Below is a small trained network, with its code and all its weights. Each question gives an input and a class and asks what happens when units are switched off, that is, made to give their printed mean instead of their output.

import numpy as np


def w(rows, s, z=0):
    codes = np.array(rows[::2]) - 128.0
    scale = np.full(codes.shape[1], s)
    scale[-1] = z or s
    return codes * scale


def f(y):
    return np.maximum(y, 0)


def log_softmax(a):
    a = a - a.max(-1, keepdims=True)
    return a - np.log(np.exp(a).sum(-1, keepdims=True))


def net(x, mask):
    res = np.array(x, float).reshape(1, 3) / 4 @ E
    y = f(res @ A[0][:, :-1].T + A[0][:, -1])
    res = res + np.where(mask, y, B[0][:, -1]) @ B[0][:, :-1]
    return log_softmax(res[-1] @ U[:, :-1].T + U[:, -1])


A, B = {}, {}
E = w([
[178,139,246,185,209,54,168,51,208,92],'x0',
[253,218,126,1,78,16,181,37,4,131],'x1',
[169,218,123,153,88,70,45,161,203,14],'x2',
],0.0063)
A[0] = w([
[144,165,145,155,116,106,44,167,191,54,130],'neuron 1',
[47,89,58,141,101,215,91,221,132,150,191],'neuron 2',
[224,227,100,22,67,34,115,110,80,94,203],'neuron 3',
[155,107,228,169,220,103,165,66,165,135,132],'neuron 4',
[162,167,177,176,166,83,102,115,192,69,251],'neuron 5',
[94,71,189,201,222,147,153,108,170,142,191],'neuron 6',
[52,49,69,155,112,229,115,192,139,169,221],'neuron 7',
[138,105,102,24,118,128,236,64,2,204,215],'neuron 8',
[218,235,108,28,63,46,119,88,87,91,208],'neuron 9',
],0.0069,0.0035)
B[0] = w([
[108,146,102,174,101,145,125,166,150,77,189],'neuron 1',
[94,187,76,84,136,175,70,181,103,78,215],'neuron 2',
[183,111,95,115,84,53,89,96,104,138,252],'neuron 3',
[111,93,156,166,162,68,158,78,188,151,192],'neuron 4',
[111,161,134,157,114,86,163,148,184,24,208],'neuron 5',
[91,110,148,179,255,130,142,121,171,157,195],'neuron 6',
[87,163,88,101,170,199,77,180,102,127,222],'neuron 7',
[155,97,205,63,211,140,163,107,38,163,243],'neuron 8',
[194,114,90,101,74,21,93,98,116,136,251],'neuron 9',
],0.0093,0.012)
U = w([
[115,157,144,176,56,167,154,165,155,93,2],'0',
[63,206,56,114,148,254,30,211,130,101,213],'1',
[129,121,194,72,159,236,166,152,69,159,130],'2',
[101,109,217,210,174,104,192,105,208,115,167],'3',
[102,48,163,169,170,202,153,96,132,225,140],'4',
[187,91,141,19,114,89,122,67,65,171,98],'5',
[166,154,66,157,41,83,92,112,161,99,106],'6',
],0.0078,0.0017)

Each question gives the input, the list of numbers given to net, and the class t.
The units are the neurons (one row each of A and B). Each row of codes is followed by its name. A weight is (code - 128) times the scale printed after its matrix; where a second scale follows, it is the last column's (A, B and U).
mask holds one flag per neuron, in row order. A switched-off neuron (its flag False) gives its mean, the last column of its row in B, instead of its output. The means were averaged over made-up inputs and are rounded, as every weight is.
A unit's drop is (log p(t) with every unit on - log p(t) with that unit switched off) / (log p(t) with every unit on - log p(t) with every unit switched off).
The circuit of an input: a set's keep is (log p(t) with only the set's units on - log p(t) with every unit switched off) / (log p(t) with every unit on - log p(t) with every unit switched off). Starting from all 9 units, units are removed one at a time, each time the one whose removal leaves the highest keep (on an exact tie, the one counted first), for as long as the keep stays at least 0.8.
units of the circuit, in order: the units of the circuit, biggest drop first
unit that matters most: the unit with the biggest drop
top k neurons: the k neurons with the biggest drops, biggest first
drop of u: that unit's drop, to one decimal
input [4,0,4], class 3: units of the circuit, in order	(neuron 2; neuron 5)
input [8,5,2], class 6: units of the circuit, in order	(neuron 5; neuron 8)
input [-8,0,-6], class 1: unit that matters most	neuron 2
input [0,2,-8], class 2: top 3 neurons	(neuron 9; neuron 3; neuron 8)
input [-3,0,-6], class 2: units of the circuit, in order	(neuron 8; neuron 9)
input [-5,0,-5], class 1: top 3 neurons	(neuron 2; neuron 7; neuron 4)
input [6,1,4], class 3: top 2 neurons	(neuron 4; neuron 2)
input [-7,0,-8], class 2: top 2 neurons	(neuron 8; neuron 1)
input [1,-4,-6], class 1: top 3 neurons	(neuron 7; neuron 2; neuron 8)
input [-5,2,-6], class 2: top 3 neurons	(neuron 8; neuron 9; neuron 3)
input [6,3,-4], class 3: drop of neuron 6	0.1
input [4,-2,-7], class 4: drop of neuron 1	0.1
input [3,-1,5], class 3: drop of neuron 3	0.4
